Here is a tiny trained network, its code and every weight. The questions are about switching its units off for an input and a target symbol, where a switched-off unit gives its printed mean instead of its output.

import numpy as np


def w(rows, s, z=0):
    codes = np.array(rows[::2]) - 128.0
    scale = np.full(codes.shape[1], s)
    scale[-1] = z or s
    return codes * scale


def norm(h):
    return h / np.sqrt((h * h).mean(-1, keepdims=True) + 1e-5)


def f(y):
    return np.maximum(y, 0)


def softmax(a):
    e = np.exp(a - a.max(-1, keepdims=True))
    return e / e.sum(-1, keepdims=True)


def log_softmax(a):
    a = a - a.max(-1, keepdims=True)
    return a - np.log(np.exp(a).sum(-1, keepdims=True))


def net(x, mask):
    ids = ['ΓΦαβδεζηθλξστ'.index(c) for c in x.split()]
    T = len(ids)
    res = E[ids] + P[:T]
    u = 0
    for l in range(2):
        r = norm(res)
        for j in range(2):
            rows = slice(3 * j, 3 * j + 3)
            q, k, v = (r @ M[l][rows].T for M in (Q, K, V))
            z = softmax(np.where(np.tri(T) > 0, q @ k.T / 3**0.5, -1e9)) @ v
            o = O[l][rows]
            res = res + np.where(mask[u + j], z, o[:, -1]) @ o[:, :-1]
        u += 2
        y = f(norm(res) @ A[l][:, :-1].T + A[l][:, -1])
        res = res + np.where(mask[u : u + 8], y, B[l][:, -1]) @ B[l][:, :-1]
        u += 8
    return log_softmax(norm(res)[-1] @ U[:, :-1].T + U[:, -1])


Q, K, V, O, A, B = {}, {}, {}, {}, {}, {}
E = w([
[165,114,100],'Γ',
[107,120,92],'Φ',
[85,132,106],'α',
[81,118,119],'β',
[106,120,89],'δ',
[168,101,82],'ε',
[164,113,96],'ζ',
[185,162,110],'η',
[163,136,135],'θ',
[188,133,105],'λ',
[101,27,177],'ξ',
[114,4,245],'σ',
[143,208,150],'τ',
],0.015)
P = w([
[134,104,117],'0',
[148,144,114],'1',
[226,66,137],'2',
[142,165,106],'3',
[197,60,84],'4',
[126,164,106],'5',
[156,66,72],'6',
[129,165,92],'7',
[126,55,69],'8',
[128,184,116],'9',
[199,1,98],'10',
],0.0078)
Q[0] = w([
[61,105,157],'0.h0',
[150,182,111],'0.h0',
[138,242,116],'0.h0',
[210,31,26],'0.h1',
[196,78,32],'0.h1',
[179,3,109],'0.h1',
],0.0065)
K[0] = w([
[149,59,68],'0.h0',
[171,124,139],'0.h0',
[131,93,89],'0.h0',
[169,114,55],'0.h1',
[191,93,117],'0.h1',
[253,15,170],'0.h1',
],0.011)
V[0] = w([
[14,101,51],'0.h0',
[65,150,108],'0.h0',
[137,227,109],'0.h0',
[104,138,120],'0.h1',
[177,2,78],'0.h1',
[109,139,138],'0.h1',
],0.0056)
O[0] = w([
[182,150,223,108],'0.h0',
[141,117,167,99],'0.h0',
[110,3,27,148],'0.h0',
[135,156,161,109],'0.h1',
[90,100,113,254],'0.h1',
[207,106,65,98],'0.h1',
],0.0067,0.0043)
A[0] = w([
[204,98,111,254],'0.n0',
[254,95,143,177],'0.n1',
[60,212,143,9],'0.n2',
[142,119,228,71],'0.n3',
[227,71,129,118],'0.n4',
[140,190,160,40],'0.n5',
[91,37,90,145],'0.n6',
[186,64,130,44],'0.n7',
],0.007,0.002)
B[0] = w([
[11,157,237,254],'0.n0',
[19,110,139,227],'0.n1',
[253,87,72,150],'0.n2',
[107,171,183,147],'0.n3',
[35,202,60,218],'0.n4',
[158,110,117,142],'0.n5',
[109,165,128,250],'0.n6',
[133,4,26,180],'0.n7',
],0.0057,0.0044)
Q[1] = w([
[119,156,132],'1.h0',
[138,139,92],'1.h0',
[107,137,114],'1.h0',
[4,130,102],'1.h1',
[157,127,141],'1.h1',
[119,134,105],'1.h1',
],0.011)
K[1] = w([
[111,165,97],'1.h0',
[56,60,206],'1.h0',
[252,63,123],'1.h0',
[242,137,90],'1.h1',
[53,101,254],'1.h1',
[112,158,170],'1.h1',
],0.0065)
V[1] = w([
[76,247,124],'1.h0',
[106,204,71],'1.h0',
[100,40,124],'1.h0',
[130,140,157],'1.h1',
[131,14,132],'1.h1',
[145,155,100],'1.h1',
],0.012)
O[1] = w([
[125,126,26,249],'1.h0',
[179,138,65,254],'1.h0',
[2,161,230,190],'1.h0',
[136,140,123,84],'1.h1',
[59,179,115,55],'1.h1',
[159,86,118,161],'1.h1',
],0.0089,0.0048)
A[1] = w([
[141,143,93,141],'1.n0',
[115,113,181,254],'1.n1',
[94,95,134,134],'1.n2',
[134,177,74,145],'1.n3',
[171,122,71,60],'1.n4',
[153,141,63,118],'1.n5',
[134,170,67,115],'1.n6',
[118,9,128,228],'1.n7',
],0.012,0.0051)
B[1] = w([
[160,106,224,182],'1.n0',
[124,228,151,164],'1.n1',
[104,165,100,174],'1.n2',
[179,55,179,215],'1.n3',
[104,139,207,172],'1.n4',
[109,78,226,212],'1.n5',
[126,94,108,211],'1.n6',
[164,255,48,255],'1.n7',
],0.0072,0.0079)
U = w([
[111,151,149,154],'Γ',
[116,112,120,87],'Φ',
[124,144,151,60],'α',
[165,122,107,29],'β',
[215,129,85,112],'δ',
[123,110,98,151],'ε',
[177,154,128,77],'ζ',
[114,59,119,133],'η',
[128,120,127,114],'θ',
[141,118,126,159],'λ',
[146,132,128,113],'ξ',
[108,163,170,125],'σ',
[249,150,118,252],'τ',
],0.016,0.0046)

Each question gives the input, a string of symbols that net reads in full, and the target symbol t.
The units are the heads (3 rows each of Q, K, V and O) and the neurons (one row each of A and B). Each row of codes is followed by its name. A weight is (code - 128) times the scale printed after its matrix; where a second scale follows, it is the last column's (O, A, B and U).
mask holds one flag per unit, layer by layer, with each layer's heads first. A switched-off unit (its flag False) gives its mean, the last column of its rows in O or B, instead of its output. The means were averaged over made-up inputs and are rounded, as every weight is.
A unit's drop is (log p(t) with every unit on - log p(t) with that unit switched off) / (log p(t) with every unit on - log p(t) with every unit switched off).
The circuit of an input: a set's keep is (log p(t) with only the set's units on - log p(t) with every unit switched off) / (log p(t) with every unit on - log p(t) with every unit switched off). Starting from the 12 units with the biggest drops (on a tie, the unit counted first), units are removed one at a time, each time the one whose removal leaves the highest keep (on an exact tie, the one counted first), for as long as the keep stays at least 0.8.
units of the circuit, in order: the units of the circuit, biggest drop first
most important unit: the unit with the biggest drop
top k neurons in layer l: the k neurons of layer l with the biggest drops, biggest first
drop when u is switched off: that unit's drop, to one decimal
input ζ Φ Γ λ λ Φ, target η: top 3 neurons in layer 0	0.n4, 0.n0, 0.n1
input λ θ Φ η δ λ λ δ, target η: most important unit	1.n7
input α τ τ λ δ Φ Γ λ ζ ζ, target η: units of the circuit, in order	1.n7, 1.n5
input τ Γ θ τ λ η τ β, target τ: units of the circuit, in order	0.h1, 1.h1, 0.n0
input β σ Φ τ λ σ τ Γ, target τ: top 2 neurons in layer 0	0.n3, 0.n4
input ζ ξ δ λ ξ θ ζ τ τ θ, target τ: top 2 neurons in layer 0	0.n4, 0.n6
input ζ α τ Φ, target τ: top 2 neurons in layer 0	0.n7, 0.n1
input Φ ξ Γ α β τ Φ η τ ζ, target τ: top 2 neurons in layer 1	1.n7, 1.n4
input ξ δ λ σ τ Φ, target τ: top 3 neurons in layer 0	0.n7, 0.n3, 0.n4
input τ τ λ ξ ε Φ τ τ δ δ, target τ: top 2 neurons in layer 0	0.n4, 0.n6
input ζ ξ λ τ Φ Φ Φ τ ε Γ, target τ: top 2 neurons in layer 0	0.n0, 0.n7
input λ ζ λ ε, target η: top 2 neurons in layer 0	0.n4, 0.n1
input δ λ λ ε, target η: top 2 neurons in layer 0	0.n4, 0.n3
input Φ δ λ σ, target σ: top neuron in layer 0	0.n6
input τ Φ Φ λ Φ δ, target η: top 2 neurons in layer 0	0.n7, 0.n1
input Φ ζ α λ Γ Γ, target η: top 2 neurons in layer 0	0.n3, 0.n4
input β λ λ λ λ θ λ Φ, target η: drop when 0.n4 is switched off	0.2
input Φ η τ σ λ Φ τ β, target τ: drop when 1.h1 is switched off	0.2
input θ ε λ λ ζ δ η, target η: drop when 0.n4 is switched off	0.1
input Γ ξ Φ τ, target τ: drop when 0.h0 is switched off	1.3
input λ λ λ α, target η: most important unit	1.n7
